Here are made-up nodes, facts about them, and rows of numbers that follow some of those facts. Name the node behind each unnamed row.

How the nodes are related:
ξ: uses; α: points at; δ: is of sort
nive | α nebris | δ b
grube | ξ keguplek popa | δ a
klidak | α miflal | δ a
lagol | α grugos | δ b
klevo | ξ lotoflol | α klogrer | δ b
klazun | α grugro | δ b
drevor | ξ skozedin tretrim gomis | α briflur | δ a
ridrin | ξ trozu | α trestabo | δ c
mudrum | α madrur | δ b
punok | ξ skofe | α vebe | δ a
klapu | α niskas | δ a
vigrin | α dribri | δ b
bukun | δ b
toklol | α dasor | δ a
skiful | ξ zasu pazem | α bestul | δ a
vezes | α klibutram | δ a
druzir | δ a
zodros | α gomis | δ a
dribri | α studrek | δ a
nubos | α zodros | δ c
tretrim | α keper | δ a
stavir | ξ punok vudrir flubrum gokan skobrek | α drutum | δ b
dritu | ξ givir | α ridrin | δ a
keper | α pilil | δ a
klini | α vikiplos | δ a
skozedin | ξ trozu | α toklol | δ b
grugro | α lokun | δ c
nanastal | δ a
brobu | δ a
vidrifar | δ a
fudrul | α sosik | δ a
nulafla | α klevo | δ a
kobruk | α bitol | δ a
neden | α flubrum | δ a
figin | α grerel | δ a
briflur | α gogra | δ c
fubra | ξ vudrir turi | δ b
stipu | α kigem | δ b
studri | α fudrul | δ a
studrek | ξ skozedin stavir grugos | α liniskim | δ a
salaskol | α skobrek | δ a
zugu | ξ vudrir mudrum | δ a
brastin | α drosti | δ b
stetra | α koduk | δ c
skaskik | α trozu | δ c
lotoflol | ξ lubros gomis | α flagi | δ a
bestul | α muklaplu | δ b
zufol | α lagol | δ a
zufan | α briflos | δ c
sono | ξ treguk briflos gomis | α klekloro | δ b
grerel | ξ givir | α stavir | δ a
beses | δ a
sosik | α gorol | δ b
davun | α bromodrur | δ b
sebram | α plaplam | δ c
bitol | ξ givir | α studri | δ a
pimu | α stipu | δ a
vudrir | α salaskol | δ a
treguk | α skozedin | δ b
miflal | ξ klibutram | α lotoflol | δ b
zirepli | α kobruk | δ a
gorol | α vigrin | δ b
nebris | α treguk | δ a
grugos | ξ rovam | α sono | δ a
drosti | α flukon | δ b
gogra | α voba | δ a
resurul | α pekizu | δ a
venutros | ξ vudrir | δ b
deva | α vezes | δ c
keguplek | ξ punok dasor trofle | δ c
gribubro | α feplu | δ a
ripidrik | α rovam | δ c
stegror | ξ ridrin | α tubil | δ b
gokan | α nive | δ a
koduk | α skiful | δ b
roden | α zezir | δ a
zezir | α resurul | δ a
nedren | ξ resipok | δ a
stufla | α klini | δ a
bromodrur | ξ gomis | δ a
rerek | α nulafla | δ a
tristirim | ξ turi dodestum | δ a
tubil | ξ vudrir lotoflol | α gozu | δ a
vebe | α nubos | δ a
plaplam | α zufol | δ a
zasu | α zirepli | δ a
dastir | α trofle | δ b
flubrum | ξ skofe | α dodestum | δ b
fleplim | ξ popa stavir | α setras | δ a
vikiplos | ξ venutros vudrir pazem | α skofe | δ c
skobrek | ξ skozedin pazem | α stufla | δ c
skegiskik | α skobuk | δ a
fudrime | α rerek | δ c
popa | ξ dodestum | δ b
lofin | ξ keguplek dasor | δ a
trestabo | α vudrir | δ c
rastin | α klapu | δ a
pekizu | δ a
brosku | α neden | δ a
trofle | α resipok | δ a
kesto | ξ stipu pazem | δ a
niskas | α tafi | δ a
bikla | α fleplim | δ b
skofe | α klazun | δ b
plestor | α dritu | δ a
briflos | ξ plestor flukon | α fulum | δ b
gesti | δ a
madrur | α pludir | δ a
klogrer | α ripidrik | δ b
tafi | α fudem | δ a
dasor | α mudrum | δ a
turi | α plestor | δ b
gomis | ξ skozedin | α bukun | δ b
fulum | α drevor | δ a
druklo | δ c
flukon | ξ trozu | δ c
pludir | α nanastal | δ a
liniskim | α fudrime | δ a
dodestum | ξ skofe | α tretrim | δ c
resipok | ξ plestor | α klidak | δ b
gozu | α sebram | δ a
fudem | α punok | δ a
pazem | ξ neden | δ a
vilen | α skaskik | δ a
klibutram | ξ ridrin | α turi | δ a
setras | α dastir | δ b
muklaplu | α skegiskik | δ a
kigem | α figin | δ a
lokun | α gokan | δ c
drutum | ξ drevor briflos | α druzir | δ a
voba | α rastin | δ a
lubros | ξ skofe sebram grugos | δ b
borim | ξ ridrin | α zasu | δ b
rovam | δ b
klekloro | ξ klibutram trofle grerel | α roden | δ c
skobuk | α stegror | δ a
givir | α brastin | δ c
flagi | ξ gomis | δ a
pilil | ξ fudrul | α gribubro | δ a
feplu | α stetra | δ a
trozu | α zufan | δ a

Known rows:
drevor: [ 18 -24  24   3  -8 -12   4   8   9  10   1 -15 -11  -8  27   6  -5 -26
  20   4   5 -13   5 -26 -14  19]
drutum: [ 18  -7  20  19 -10  -5   1   0  -9   1   5 -17  -9 -22  26  11   4  -8
   6  15  -6 -12  -6   0 -13   4]
druzir: [  0  10   6  11  -6   5   3   4  -3 -11  11 -11 -16   4   7   7   1  -1
  11   9   2   7   4  10  -1   9]
bikla: [-21   3 -33   9 -10  -6  -7 -15  -3  17 -29   3  15 -13 -30  25   9   7
   0   4 -21   6   6  14  -2   5]
vilen: [  2   1   9   3  -3   1   4  11   6  -6  11  -7 -17   8   5   3  -4 -12
  20   4   9   6   8  -4  -3  16]
brastin: [-12  -5 -25  -3   2 -10  -7  -7   1  12 -18  18  21 -10 -33  11   0  -4
  -2  -3 -10   7   3   9  -2   0]
gorol: [-18  10 -14  -1   4 -14 -19   0 -12  17  -8  30  34 -30 -24 -13  -6  -7
 -15  -8  -8  17  26  10  11   1]
kesto: [ 12  11  22   8   4 -13  -8  -5   5   4  14 -19 -22  14   6   1   5 -14
 -21  14   0   9   2  -4 -16   1]
toklol: [  2   7   8   1  12   2   9  -3  -2 -20  18  16 -17  13  16  -2  -1  -9
  13   7   4   3  -9  14 -10  -3]
liniskim: [ -4  24  18  10   0   1  -9  14 -13  -6  23   3  -1 -16  15 -20  -8  -8
  -2   2   6  15  26  10  11  10]
vikiplos: [  7  24  14 -12  12  -8   0 -22  26  30 -21  26 -11  18   7 -20  18  23
 -34   6   8 -22 -27 -10 -24 -34]
pilil: [  9  -6   9  11  13  28  -5  20 -11  -5  33 -22 -19  -7 -23  -1  -9   7
  11   8   2   7  -7  -5 -23  -9]
gogra: [  4  -5  11  -1  -5  -5   5  16  17   0   5  -7 -20  14   4   2  -8 -20
  31   2  15   6  13 -16  -6  26]
keguplek: [  0  11  -8 -16 -10   1   8   8   1  17 -29   3   1   2   2 -32  14  41
  -6 -13   8 -14 -23 -24  16 -13]
studri: [ -3  22  17  10   0   2  -8  14 -12  -7  23   1  -3 -13  14 -18  -7  -7
  -1   3   6  14  24   9  10   9]
lubros: [ -3 -10 -29 -15  15  -9 -15 -22  -2  19 -13  10  37 -22 -12  12  20  10
   3 -12   3   5  -9 -12   3   4]
skobrek: [  1   4  11  -8   0  -1  10 -18  18  23 -28  24  -8  13  20 -20   4  17
 -32   2  -8 -36 -20  -9 -17 -36]

Rows to name:
No name comes twice in this set of rows, the named rows included.
[ -6  18   0  -3 -12  12  12   5  16  14 -28  23  -5   7  -7 -17  -1  30
  -4  -1   7 -23  -9   2  -1 -23] | deva
[ 21  -5  22   8  14   9 -12   6  -1   0  30 -36 -18  12 -20   1  -4  -4
 -29  12   0   8  -8 -10 -22 -15] | skiful
[ -6  -6 -24 -11  11 -16 -20 -31   0  28 -18  -3  26 -13 -12  14  24   5
 -18  -5  -9   6  -4 -14  -2   2] | stavir
[-11 -12 -29  15 -22 -21  -4 -17 -19  22 -42 -10  12 -29 -13  22  17   5
  -8   9 -38  -3  -9   6  -4   4] | miflal
[ -3   2  -2  15 -11  13   0 -19  -9   0   1 -37  -8 -13  37  25  20  13
   7   9  -8  -9   1  -2   2  14] | lotoflol
[-12  20  -5  25 -20  11   4  -6  -7  -6  -2 -30 -26   0  10  23  12  12
  12  18  -9   5   6  17   0  15] | klidak
[  0  -1   6   8   8  22  -1  13  -8  -8  25 -17 -18   1  -8  -2  -8   2
  10   5  -1   7   1  -1 -13  -3] | brosku
[  4  19  -2  13  -4   1  -9 -19  -7   6   5 -38 -16  -6  24  18  34  19
   4  12   1   8 -11  -9  -3  16] | fleplim
[ -5   0   2 -15  26   5   4 -26   0 -16  22   4 -11  24  41  -3  10  -6
  -3  -3   0  -3 -11  -6  -5  -5] | gokan
[ 21  -7  11   5   1  14   2  15  -4 -25  24 -22  -1   9 -14   9  -9   1
  -2   1  12   5  -8   9   5  -6] | skobuk
[ -2   8   5   7   4   5   6  -1  -4 -14  14   1 -19   9  11   3   1  -3
  12   9   0   4  -4  12  -7   2] | vezes
[ 13   8   2  -3   7  -7  -4   0 -14  -5  16 -17 -10  -6  18  -6  22   9
  13   1  11  14 -19 -15   4  13] | grube
[-11 -13 -23  -9   1 -18  -5  -2  11  18 -23  20  18  -4 -34  11  -4 -14
  10  -7  -4   7  10  -5  -3  11] | bukun
[  1   7   7  -1  15   1  10  -5  -2 -21  19  20 -17  15  18  -3   0  -9
  14   7   3   1 -12  15 -11  -5] | nebris

The same nodes again, as new rows of numbers:
Some nodes and their rows:
dodestum: [  3 -10  22   3 -15  -8  16  37 -20 -10  -8  15  10 -21  -7 -24  -8   5
 -27 -18  28  34 -28  11  20 -16 -14 -27  28]
lofin: [-14   0 -13  -9  -3  -3  -4  -8   3 -18  12 -10  38  35   3  22   2  -6
  -1   4  -3   5  12  -7 -15 -28  10 -11  11]
pazem: [-18  10   6   9   2  -2   4  -8  14 -14   3  -4  35  29  18  -2   4  -8
 -15   2   1  -9   8 -44 -16   7  -5  16   5]
studri: [  3   2  -9   3   3  16   9  -8  10 -12   4  -7   0  21   9  15   4  -2
  13  -4 -23  -2 -19   4   0  -9 -22  20  -9]
bikla: [  4   7   3 -11 -10   6   4   1  -8  13  10  12 -27 -52 -11  10  -7  13
  -6  11   7  -6  25  12   5  22  11  -7 -11]
fleplim: [ -8  -4 -14   4  -6   4  11   8   1 -18  -8   7  21  36   7  -5   5   4
  11   1 -10 -15  -9   9  -6 -17  11  -5   1]
zugu: [-17   0  -8   2 -15  -7   2  -4  13 -18   0  -5  42  31  14  12   1 -12
  -1   6   7 -13  12 -14 -16 -10   3  11   9]
vudrir: [ -7   1   9   2  14   5  24   9   9   5 -13  11  21  25   2 -28  16   3
  -3 -15 -22 -17 -13 -34 -16   0   6  10  -6]
fubra: [-22  10   4 -13 -29  -8  11  11  -6  -4  17  15  16 -42  -5  18  -8   8
 -23  21  24 -16  53   7  -2  14  20  -7   6]
skegiskik: [  9 -17 -17   9  -3   7 -14  -8  17  -9 -15   2   0  24   9   9  -4  -4
  13  -3 -13   5 -19 -17   4   7  -2 -15 -10]
sebram: [  7 -14  19   8 -15 -48   8  39  -8 -11 -20 -10  -7 -12  -8 -40  18   5
 -19  -7  11  38  -1   8  38   1 -16 -24  14]
trozu: [-12   7  10  14  36   4 -17  -5  -6  -1   3  -2   4  32   9 -22   6  -2
   2   3 -25  -1 -18 -10  -6   6   5   6   1]
figin: [ 10  -3 -11   4   5   9  -2 -10  11  -3  -8  -6   1  22   4   3   2  -6
  14  -4 -13  -4 -16  -5  -9  -6  -4   6  -7]
grerel: [  0   3 -12  -1  24  12  -2 -17  -7  -6  10  -1  -5  43   5   1   2   8
   7  -6  -8   3  -9  -7   0 -19   7 -12  -3]
klapu: [ 19  10 -12  14   7  12 -12 -15  -1 -10  -7 -21   0  18   5 -13  -4 -11
  10   7 -11  -3 -19   5 -33  -3  10   7   3]
flagi: [-30  -6   4   3   6 -15 -24  -2  10  -4   4  -9  42  27  11  16   2 -20
   6  10  -6  -6  10  -7 -10  -5   1  15  14]
fulum: [ 17   6 -12  11   6  12 -10 -14   2 -10  -7 -18   1  19   5  -9  -2 -10
  11   5 -11  -3 -19   3 -26  -4   7   7   0]

Rows to name:
No name comes twice in this set of rows, the named rows included.
[-19  -3   1  -1  -8 -31 -16  11  -8  11   1  10 -29 -32  -5  -3   7  12
   8  28   4 -18  48  35  33  31  19  -5 -11] | sono
[-16  11   5  -6 -16   1  17  19 -17  -1   8  28  -8 -37  -8  -6  -3  23
 -12  16   8 -21  33  22  10  18  24 -13  -3] | stavir
[-22  11  24  -1  10  -4 -10  16 -16  14  11  18 -12 -49  -8 -10  -1  11
 -13  20  -8 -10  24  14   7  37  16  -2  -1] | gomis
[ -6   2  -4  -1  31   8  -5 -16  -6   4   8   1  -4  43   5  -4   6   6
   7  -8 -11  -1  -9 -10   1 -15   8  -7  -2] | klibutram
[  8 -19 -15   8  -2  10 -14  -6  17  -8 -16   5   3  22  10  11  -7  -5
  12  -3 -11   4 -22 -18   2   6  -1 -15  -8] | muklaplu
[-23  17  12  -8 -22  -6  12   8  -4  -2  18  15  11 -44  -1   9  -7   9
 -29  20  22 -15  51  -9  -2  27  14  -1   4] | venutros
[  1  11  -5  10  10  11   4   6  -8 -23  -4  -5  19  30   2 -24   5   3
   0   7 -23  -4 -14   3 -25 -10  20  -9   5] | punok
[ 24  -4  16   4 -10 -20   5  14 -13   3  -8 -14 -15 -25  -8 -24  -4  -4
 -14 -14  37  33 -19  15  16 -12 -23  -3  22] | skaskik
[-16  12   7  -9   9   3  -5  -4 -22  14  23  18 -31 -30  -6   7  -7  21
  -6  13  15 -11  33  22  21  16  17 -12  -5] | borim
[ -5  -9  -9  10   3 -22  -1  12  12 -15 -18  -8   8  36   4 -19  25   2
  11   8 -36  -3   4  -6   7   7   6  -7 -11] | grugos
[ 20 -10  18  -8  -7 -24  13  16 -10  21 -11  -7 -14 -25 -15 -22   4  -5
 -10 -26  39  26 -14   8  18 -22 -22   2  19] | trestabo
[ 14   1 -11   8   5  11  -7 -12   6  -5  -8 -12   2  20   4  -3  -1  -9
  13   0 -12  -3 -17  -3 -18  -5   1   7  -3] | zodros
[  5 -17 -16   8  -4  26 -15  -9  11  -4 -11  15  10  17  10  21 -20  -8
  15  -8  -1  -2 -35  -7  -6  -4  -1  -9   0] | pilil
[  8  -4 -11   1   5   6  -3 -10  12   1  -6  -7   6  21   3   6   2  -8
  12  -6 -13  -2 -13 -11 -12  -8  -3   7  -4] | pludir
[-29   7  12 -15 -19 -12   0  18 -10   0  18  14  19 -47 -12  17  -2   6
 -21  23   5  -8  49  15  -1  15  21 -10   7] | lubros

